What can hang from each mark:
lusag: foterut nopi
mimif: foterut nopi rako
dubat: nopi
lasit: noriti soful
kezom: dubat foterut lusag soful
foterut: soful
soful: foterut gime lasit mimif noriti
nopi: dubat gime lusag rako
rako: dubat gime kezom mimif nopi
nuva: gime lusag noriti
noriti: gime lasit
gime: dubat nopi nuva

Each row is shifted at random along 6 fixed directions that mean nothing.
Known rows, with every way that one mark hangs from another:
[nuva [gime dubat [nopi [rako kezom mimif]]] lusag]: 52,161,-225,98,47,95,119,149,-67,100,20,-65,50,-44,33,59,-41,254,48,-115,-146,-101,-100,184,-17,-223,-98,-47,27,135,-70,19,-236,-68,-44,81,-102,8,72,58,99,61,-53,-49,-12,-50,-121,297,-112
[nopi dubat [lusag foterut]]: -8,-202,-124,135,0,-6,1,-40,149,33,8,-46,78,131,-143,-34,105,63,187,-24,-36,-54,-49,27,-142,-10,72,47,109,-71,236,164,-131,83,4,-54,-90,170,37,-31,-169,0,112,-95,-211,88,44,-63,3
[lasit [soful foterut [gime dubat nuva] [mimif rako] noriti]]: -115,-103,155,-175,-171,-22,-116,81,45,-33,137,97,-5,-112,23,46,55,-156,-186,-40,145,-131,184,-267,49,179,22,66,-24,104,-106,-97,314,-46,70,-162,87,24,-156,-131,-190,105,19,117,145,41,191,-111,149
[dubat [nopi [lusag foterut]]]: 36,7,-10,-9,-16,-85,-65,-29,30,-128,53,28,104,-92,155,-45,-71,51,19,-22,52,-2,96,-53,131,-29,41,2,81,-182,-40,147,91,0,23,6,-41,14,40,46,71,-24,-131,-118,-61,-17,114,-114,-45
[mimif [foterut soful] [nopi dubat gime lusag [rako kezom]]]: -62,18,-91,25,-32,57,38,-57,172,-4,139,-82,151,-18,30,-94,7,194,153,-148,-46,-148,-23,-81,-282,-44,57,118,140,-91,111,62,-79,-77,170,-36,-215,251,126,-57,-38,-85,80,-311,-287,9,81,57,-118
[soful foterut [mimif nopi]]: -18,-115,125,-102,-67,-50,-155,-43,14,-85,-37,67,-169,-26,-4,-47,-92,-32,-36,-69,100,-44,48,-9,39,56,4,52,-15,11,34,46,73,15,49,-85,51,34,-95,-11,-39,94,-109,8,-73,-7,30,-111,74
[mimif [foterut [soful lasit]] nopi [rako dubat gime]]: -184,-76,116,-217,-93,24,-86,-47,79,122,28,-7,39,-42,-103,-82,62,-103,59,-32,138,-153,-130,-51,-271,76,-10,194,-39,160,19,-84,198,-52,93,-260,-56,248,-20,9,-111,-60,12,-215,-19,140,17,6,-65
[rako dubat [gime nuva] mimif]: -2,95,-43,-13,-46,-77,-132,-37,24,46,115,122,73,-135,139,48,-103,10,-163,1,-8,-60,-246,-25,-29,13,110,-89,24,-110,-8,-209,41,-16,124,-72,50,-142,98,-32,195,-28,-227,65,81,19,147,-76,84
[mimif [nopi [lusag foterut]] rako]: 10,-45,-106,-85,-63,-48,-92,-77,118,-69,110,-69,35,-4,79,-30,-118,34,10,-91,-5,-22,-10,-66,-101,13,102,75,138,-213,161,-22,-1,-55,108,-221,-76,16,36,-76,7,-24,7,-180,-137,19,72,-123,160
[kezom dubat [lusag foterut]]: -36,61,-85,1,-32,54,-82,-53,-33,-85,61,-58,143,-115,-6,-68,116,171,74,-165,-55,-37,374,-35,206,-150,-19,-25,-67,66,-206,132,352,-74,-33,193,-55,148,142,179,216,-140,-33,-85,178,23,102,102,-250
[soful [noriti [gime nopi] lasit]]: -18,129,-28,18,38,45,20,123,-182,-10,7,-20,89,-156,92,86,-8,24,-128,-27,-97,-44,47,5,146,-38,-132,-87,-111,75,-183,-26,315,-80,-66,-41,119,-43,-64,40,-123,-47,23,99,81,-75,-45,186,-79
[kezom foterut [lusag nopi] [soful [noriti gime lasit]]]: -32,-116,-60,-22,-91,57,-90,60,43,-121,52,-52,78,-79,-132,29,90,-60,27,-24,53,-37,25,-122,81,112,16,21,-98,123,-1,57,433,-83,-37,30,26,21,-117,94,-209,-64,118,150,242,109,80,9,-104
[mimif [foterut soful] [rako kezom nopi]]: -26,105,-64,-166,-62,12,-28,-71,51,-17,107,-50,-22,1,55,-24,-226,-42,38,-115,76,-41,-232,-48,-245,99,56,154,14,-56,71,-247,-35,-125,177,-305,-46,-6,60,1,-20,-11,43,-214,-132,53,-71,-24,61
[dubat [nopi [rako [gime [nuva noriti]] mimif]]]: -21,-174,231,-28,36,-132,-69,-34,56,-45,-84,181,-136,-90,91,-102,-140,-134,-174,212,12,-184,-493,-4,-203,25,40,33,-20,-82,58,19,-132,156,-16,-87,-42,32,-83,-1,118,30,-242,32,-64,133,29,-206,-96
[gime nopi [nuva lusag]]: -8,14,-147,-78,-57,116,80,102,145,64,126,-37,136,32,2,-1,51,116,85,-102,-46,-29,-49,-1,151,-33,-18,55,45,159,-13,88,-65,-153,66,17,-77,-87,-10,-42,-154,34,154,-184,-53,37,-46,107,-23
[rako [nopi dubat [gime [nuva noriti]] [lusag foterut]]]: -34,-171,-107,15,-83,55,38,9,207,53,71,8,124,57,-10,-82,27,86,112,-27,-13,-129,-300,-21,-180,19,25,55,82,34,146,147,-182,-63,106,-68,-161,167,57,-28,-124,-3,140,-191,-270,133,-8,-38,-46
[soful foterut lasit mimif [noriti [gime dubat [nuva lusag]]]]: -23,-39,-116,155,24,13,-61,-7,-73,-4,66,53,55,-118,-88,78,168,90,-75,-182,-127,42,289,21,173,-36,-21,-155,-32,95,-23,23,531,33,-78,-107,142,-107,-28,36,-352,-75,-25,189,181,-94,83,103,96
[lusag [foterut [soful noriti]]]: 55,136,-157,18,-9,27,72,15,-180,30,-94,-33,-63,56,22,-7,-145,-79,34,-133,-20,45,-79,108,-147,52,-34,-30,-96,41,-44,-32,-64,-104,-81,-191,56,-22,22,107,-177,66,31,61,-17,-147,-164,116,92
[dubat [nopi gime [rako [kezom foterut]]]]: 44,231,61,-56,-97,6,39,5,-15,-208,120,33,89,-217,328,-33,-276,140,-122,-84,13,-128,-29,-112,76,-51,-17,26,52,-128,-268,120,-2,-148,146,164,-147,6,18,14,272,-32,-64,-161,-41,-60,81,36,-237
[lasit [noriti gime] [soful foterut]]: 27,-26,-77,143,6,47,-10,35,-106,-58,-6,-132,-82,116,-30,31,-90,-26,-34,-181,-112,-17,-42,54,-97,93,19,-68,-132,18,73,-175,-5,20,-1,-85,37,53,40,-113,-199,-31,74,186,-92,20,-60,110,162
[gime dubat [nuva [lusag [foterut [soful lasit]] nopi] noriti]]: -64,-103,204,-170,-135,50,36,19,100,-151,-11,-35,-180,57,-1,-140,-59,-112,-4,-28,71,-184,-331,-37,-62,167,1,163,-92,82,-12,233,-66,-83,51,-122,-114,92,-79,91,-120,56,21,-197,-28,113,-146,-109,-39
[mimif [nopi [lusag foterut]] [rako dubat gime [kezom soful]]]: 20,-76,-24,18,8,-149,-241,-130,90,-116,39,-33,-140,-77,59,-56,-225,-62,-131,-10,-4,-148,-395,-16,-280,47,201,65,89,-400,232,-164,-41,95,97,-370,-56,-4,48,16,175,-110,-261,-127,-11,94,106,-191,104
[soful foterut lasit [mimif [rako [gime dubat]]] noriti]: -11,-217,-112,121,-58,-5,-60,-161,77,-110,118,21,15,17,-115,56,-16,-1,-96,-208,-130,-57,-6,-30,-162,115,159,-25,4,-122,270,-131,311,42,149,-292,55,16,7,-165,-432,-195,170,102,9,-21,22,-93,229
[nopi dubat [rako [gime [nuva noriti]]]]: -64,-147,124,-64,-102,-69,15,57,184,20,98,137,-44,-60,45,-6,12,-104,-128,240,64,-148,-375,-156,-158,108,92,56,125,-57,59,13,-135,28,91,-7,-45,35,-105,-122,14,72,-21,38,-60,139,145,-214,25
[gime [nopi dubat lusag rako] [nuva [noriti lasit]]]: 29,-88,130,-34,-22,-11,29,-35,157,-240,67,-20,-57,-29,165,-104,-227,-24,-186,91,-132,-202,-594,-68,-122,138,87,106,0,-269,109,107,-236,-21,154,-78,-131,18,-97,-103,-189,-50,56,-217,-256,74,-34,-249,-78
[mimif [rako [gime nuva] [nopi dubat lusag]]]: -68,-56,65,-153,-19,-112,-171,2,103,63,18,150,-32,-157,98,-37,-121,-95,-151,197,91,-128,-392,-76,-115,52,29,65,71,-93,-18,-53,-63,47,26,-222,-22,12,-113,-14,154,44,-228,-102,-34,115,131,-195,-40
[soful foterut mimif [noriti gime]]: -53,-51,222,-105,-132,-57,-133,-35,-58,-203,23,81,-91,-73,88,3,-165,-108,-179,-97,112,-112,60,-129,160,188,-3,8,-90,32,-46,-18,231,-30,97,-81,118,-19,-160,-36,-110,92,-72,154,14,-26,66,-146,64
[kezom dubat [foterut [soful gime]] lusag]: 59,-27,-95,29,3,-53,-61,-54,-45,-142,-48,-60,-156,-64,-26,-73,-4,7,-22,-14,11,15,-4,6,-20,32,112,-10,-160,-57,-47,27,133,34,-62,5,-12,9,-60,166,73,-25,-85,5,179,-17,50,-77,-71
[noriti [gime nuva] [lasit soful]]: -47,4,80,100,94,39,-23,-1,-77,-66,-44,-85,-36,-15,51,-36,19,-38,-93,-48,-208,-121,-151,40,-68,24,-30,-66,-134,-24,6,-113,213,84,-62,-53,45,12,27,19,-88,-138,19,27,5,90,-46,97,-64
[nopi lusag [rako [kezom dubat foterut]]]: -6,-207,164,3,20,-77,-128,-92,144,-131,-13,29,-59,-31,-77,-60,-76,-50,-23,181,68,-145,-227,-105,-107,92,67,143,16,-112,107,106,-34,156,-8,37,-87,80,-121,39,3,37,-142,-148,-35,179,166,-249,-181
[foterut [soful [gime nuva] lasit]]: -111,167,24,-40,21,102,26,46,-102,86,16,3,174,-132,38,-18,160,23,19,-125,-54,-20,264,-60,45,-21,-109,-67,-126,213,-271,-12,398,-118,-65,31,31,42,31,165,-89,-95,10,-64,238,-80,20,232,-159
[kezom dubat [lusag foterut] [soful lasit [mimif rako] noriti]]: 77,-146,-291,108,4,68,-11,-42,-81,-15,-117,-107,-119,86,-230,29,-58,-115,7,-135,-98,48,-189,131,-266,76,54,-6,-178,21,150,-48,74,-35,-122,-348,40,-7,-78,103,-447,-67,195,146,147,-31,-194,50,86
[lusag foterut [nopi gime [rako [kezom dubat soful]]]]: 61,-195,-118,159,-34,32,66,-38,120,-56,-19,-101,-169,152,-50,6,-152,37,87,3,-99,-177,-412,32,-345,42,138,25,45,-237,301,54,-281,23,71,-193,-100,89,43,-94,-13,-40,154,-90,-289,93,-108,-37,70
[nopi [gime nuva] rako]: -60,-8,209,-76,3,-18,32,63,-2,61,-137,162,-128,-82,82,-83,-112,-123,-150,203,12,-171,-317,-21,-122,21,-97,58,12,86,-136,118,-198,47,-102,-15,-67,55,-184,-1,100,134,-104,-56,-71,41,-7,-43,-174
[dubat [nopi [gime nuva] [rako mimif]]]: 25,86,-139,193,107,23,50,-90,-13,37,31,61,168,-127,159,-65,-25,253,-26,-128,-268,-91,-22,88,-120,-253,-4,-141,35,-113,-41,36,33,28,3,52,-107,51,194,-11,132,-185,-45,-68,-132,-68,35,159,-184
[lusag [foterut soful] nopi]: 22,44,-165,-9,-5,-7,30,106,-112,171,-103,17,-114,46,-33,47,-6,-49,161,42,82,72,-15,103,-136,-18,-43,-40,4,53,-18,8,-53,-48,-141,-159,86,5,19,112,-11,150,-53,61,-65,-51,-77,102,138
[nuva [noriti [gime [dubat [nopi [lusag foterut]]]] lasit]]: -23,32,75,-82,-110,49,65,108,-20,-130,104,-85,124,-91,148,-4,-7,24,-37,-44,43,-137,-101,-59,67,35,-68,47,-36,40,-112,114,92,-139,79,42,-46,84,-17,53,-69,11,123,-107,-42,88,-7,25,-108
[rako [dubat [nopi lusag]] kezom]: 56,78,-138,77,100,-6,-39,134,-99,205,-4,17,125,-95,-19,109,29,83,44,92,78,50,-117,127,-69,-146,-78,-27,28,14,-102,-31,-50,24,-119,-106,10,-50,11,127,-14,82,-155,-83,15,23,52,144,-112
[nopi [lusag foterut] [rako dubat [gime nuva] mimif]]: 50,252,-29,-46,-32,-20,-96,-38,-136,28,-58,52,77,-105,239,-27,-422,-8,-138,-75,-61,-157,-456,104,-139,11,-23,-54,-55,-65,-137,-66,-313,-117,12,-97,-33,-64,33,79,159,105,-261,-56,-56,-65,7,15,-114
[nuva [noriti [gime [nopi dubat lusag [rako mimif]]]]]: -15,108,-70,-27,-17,66,73,173,-84,137,9,-1,147,-106,68,40,-16,102,9,29,-2,-83,-130,42,-88,-101,-160,-24,-34,207,-151,27,-206,-130,-33,112,-45,90,-22,37,-14,148,0,64,-74,-5,2,181,-123
[foterut [soful gime lasit noriti]]: -49,-177,21,15,-23,-8,50,65,23,6,17,29,0,37,-118,76,124,-175,4,76,49,28,11,-120,-159,201,60,18,-50,38,112,-64,251,26,-6,-196,90,-3,-149,-31,-437,-13,129,117,121,-19,-16,-53,165
[lusag [foterut [soful [noriti lasit]]]]: -93,-244,177,-57,-60,13,6,-35,61,-100,-86,25,-104,143,-145,-88,-6,-237,73,24,45,-149,-207,-44,-213,217,15,177,-83,72,161,73,92,58,5,-168,12,177,-115,47,-349,10,157,-41,-74,142,-121,-115,-30
[dubat [nopi gime [lusag [foterut [soful [lasit noriti]]]] rako]]: 83,66,-146,109,-5,15,117,15,-45,-104,-5,-18,53,-9,182,-22,-243,30,2,-79,-107,-22,-191,42,-209,41,27,-18,18,-184,-10,78,-157,-68,27,-99,-104,69,12,-18,-212,-54,55,-81,-196,-108,-79,34,-13
[foterut [soful [lasit [noriti [gime dubat]]] [mimif [nopi rako]]]]: 20,16,-140,101,68,42,37,72,-165,123,-99,-62,-183,4,-44,59,-26,-10,-25,-49,-112,-12,-150,144,-266,-3,-62,-64,-113,61,6,-116,-40,19,-104,-228,112,50,-84,-21,-278,31,47,136,-87,-113,-142,191,94
[kezom [foterut [soful [gime nopi] lasit]] lusag]: 19,28,28,-100,-95,45,-17,-44,20,-298,9,-83,-37,-49,64,-115,-173,-15,-14,-176,-10,-83,-37,-75,68,148,64,105,-158,24,-96,110,130,-119,99,50,-101,53,-119,79,-101,-76,87,-139,117,-43,-64,-37,-148
[foterut [soful [gime dubat] mimif [noriti lasit]]]: -137,-105,82,65,16,81,-1,-15,-53,6,-11,-29,64,-34,-107,-32,228,21,21,-145,-95,-191,183,-32,-107,6,-50,-4,-183,157,-33,-11,372,29,-15,-66,75,222,-9,103,-277,-125,147,38,108,9,-24,164,-186

Rows:
30,142,-59,38,0,35,30,193,-208,56,-42,-108,-126,-16,63,85,-73,-69,-135,-24,-13,-32,-98,40,-33,40,-90,-61,-139,93,-175,-135,-123,-29,-97,-70,71,21,-51,-73,-6,97,-24,207,10,-43,-68,182,91 -> [lasit [noriti [gime dubat]] soful]
79,42,-207,-8,-133,44,96,-26,82,-141,153,-120,24,88,67,9,-134,3,-10,-220,-32,32,-147,-67,-41,201,171,-5,-55,-50,124,-56,-10,-182,157,-155,-32,-200,-35,-28,-321,17,193,-24,29,-79,-44,-42,200 -> [kezom [foterut [soful [gime [nuva lusag]] noriti]]]
-97,-6,32,-80,-127,66,11,101,86,28,79,-58,42,18,46,-4,45,80,83,-66,31,-163,-35,-55,134,-7,-46,19,33,135,-56,180,22,-108,43,-12,-48,52,-39,7,91,101,66,-101,-111,118,15,76,-69 -> [noriti [gime [nuva [lusag foterut [nopi dubat]]]]]
-16,-172,-189,160,148,-39,-91,-93,-18,207,-103,42,-80,19,-163,-1,97,75,77,-8,-135,13,-29,185,-267,-174,-4,-79,-6,-3,194,-162,61,183,-124,-243,81,62,68,59,-89,-69,-39,105,-72,54,-33,91,25 -> [soful [mimif [rako nopi]]]
54,160,-190,38,-31,-13,47,102,-37,48,71,-3,-16,-142,168,50,-12,173,-59,-23,-30,45,57,11,-25,-140,-1,-89,116,-136,-109,69,-64,-99,43,-13,-47,1,48,-59,187,6,-51,-2,-89,-160,39,110,91 -> [mimif [nopi dubat gime]]
-58,35,55,-25,33,-56,-122,-29,-159,-9,-107,-63,-222,-78,29,-1,-159,-103,-185,-103,-32,-43,-40,43,-83,28,-65,-24,-125,5,-28,-121,218,32,-66,-379,88,36,-97,18,-40,-1,-143,97,-32,-32,-91,54,88 -> [soful [lasit [noriti gime]] [mimif foterut nopi rako]]
89,-57,-115,58,-20,-33,-50,7,2,-155,30,-87,-184,0,-39,29,-130,-12,-55,-51,11,-58,-208,-33,-112,103,149,27,-64,-141,102,-31,43,8,17,-226,-17,-67,-88,31,-25,13,-15,-10,60,-17,-29,-61,70 -> [rako [kezom [foterut [soful [gime dubat] noriti]] [lusag nopi]]]
139,-25,-268,136,19,-29,-62,10,-36,-34,-84,37,-265,-39,-25,-7,-111,24,-83,-76,-72,43,-230,142,-90,-13,113,-111,-13,-149,96,-6,-115,9,-85,-212,20,-133,-43,18,-41,25,-75,131,10,-123,-45,-29,167 -> [kezom [lusag [nopi [gime dubat nuva]]] [soful foterut mimif]]
-45,21,-106,9,-45,106,18,208,-94,123,15,-89,24,37,-4,92,31,-1,16,-122,-6,-64,86,1,19,26,-116,-36,-127,272,-107,-155,-11,-84,-25,1,85,91,-22,-84,-170,95,116,202,-53,31,-52,266,50 -> [lasit [noriti [gime nopi]] [soful mimif]]
-5,-7,-161,-32,-77,56,-100,-63,104,89,107,-39,226,19,70,-24,-141,99,63,-141,-36,-145,-392,49,-69,36,65,-14,-5,-8,86,-74,-99,-125,153,-159,-45,14,122,-18,-51,-66,14,-228,-166,94,20,10,-58 -> [rako dubat [gime nuva] [nopi [lusag foterut]]]
-58,-141,144,-132,-193,-20,-57,20,118,-244,46,-6,-182,98,34,-23,-170,-137,51,-63,127,-83,-54,-125,6,257,91,127,-23,-54,79,94,53,-63,145,-108,-3,50,-94,37,-158,72,-19,26,-27,89,-61,-165,122 -> [nuva [lusag [foterut [soful [lasit noriti] mimif]] nopi]]
42,122,-224,52,103,-22,-89,78,-127,216,-49,53,108,-187,38,46,14,127,-1,40,-21,9,-89,142,-3,-171,-88,-128,-10,57,-147,-39,-22,-2,-136,-36,54,-1,60,106,138,-7,-243,15,74,-80,55,165,-99 -> [rako [gime dubat] [nopi lusag]]
-3,104,-106,101,21,29,16,-105,-127,-99,-4,-33,76,-30,19,-40,-18,16,41,-229,-135,39,215,17,-51,13,4,-73,-84,-49,-53,7,354,-57,-26,-76,38,54,141,129,-203,-184,15,38,102,-146,-57,112,10 -> [lusag [foterut [soful lasit noriti]]]
-23,-1,123,-10,7,-60,-28,12,-12,-144,-35,49,-133,-74,65,-95,-30,-96,-117,34,-59,-27,-129,15,47,18,-4,-4,-27,-43,-56,93,187,30,-85,-35,-10,-87,-2,234,11,-5,-186,23,170,94,-23,-73,-39 -> [gime [nuva [lusag foterut] [noriti lasit]]]
-104,26,60,-53,-41,15,-135,202,-63,66,76,108,216,-189,19,69,79,-1,-17,-11,72,-55,437,-192,130,-14,-124,-16,-37,230,-289,-46,296,-46,-66,212,43,161,-28,-3,-45,85,-178,204,183,25,261,138,-88 -> [lasit noriti [soful foterut [gime [nopi lusag [rako mimif]]]]]
126,44,-379,227,106,42,16,-14,-10,144,68,-70,172,23,-16,143,-130,181,55,-64,-197,-1,-302,142,-333,-96,90,-124,37,-126,207,-241,-255,-15,26,-87,-30,-108,164,-24,-55,-43,-17,11,-70,-15,14,137,59 -> [nopi lusag [rako gime [kezom dubat] mimif]]
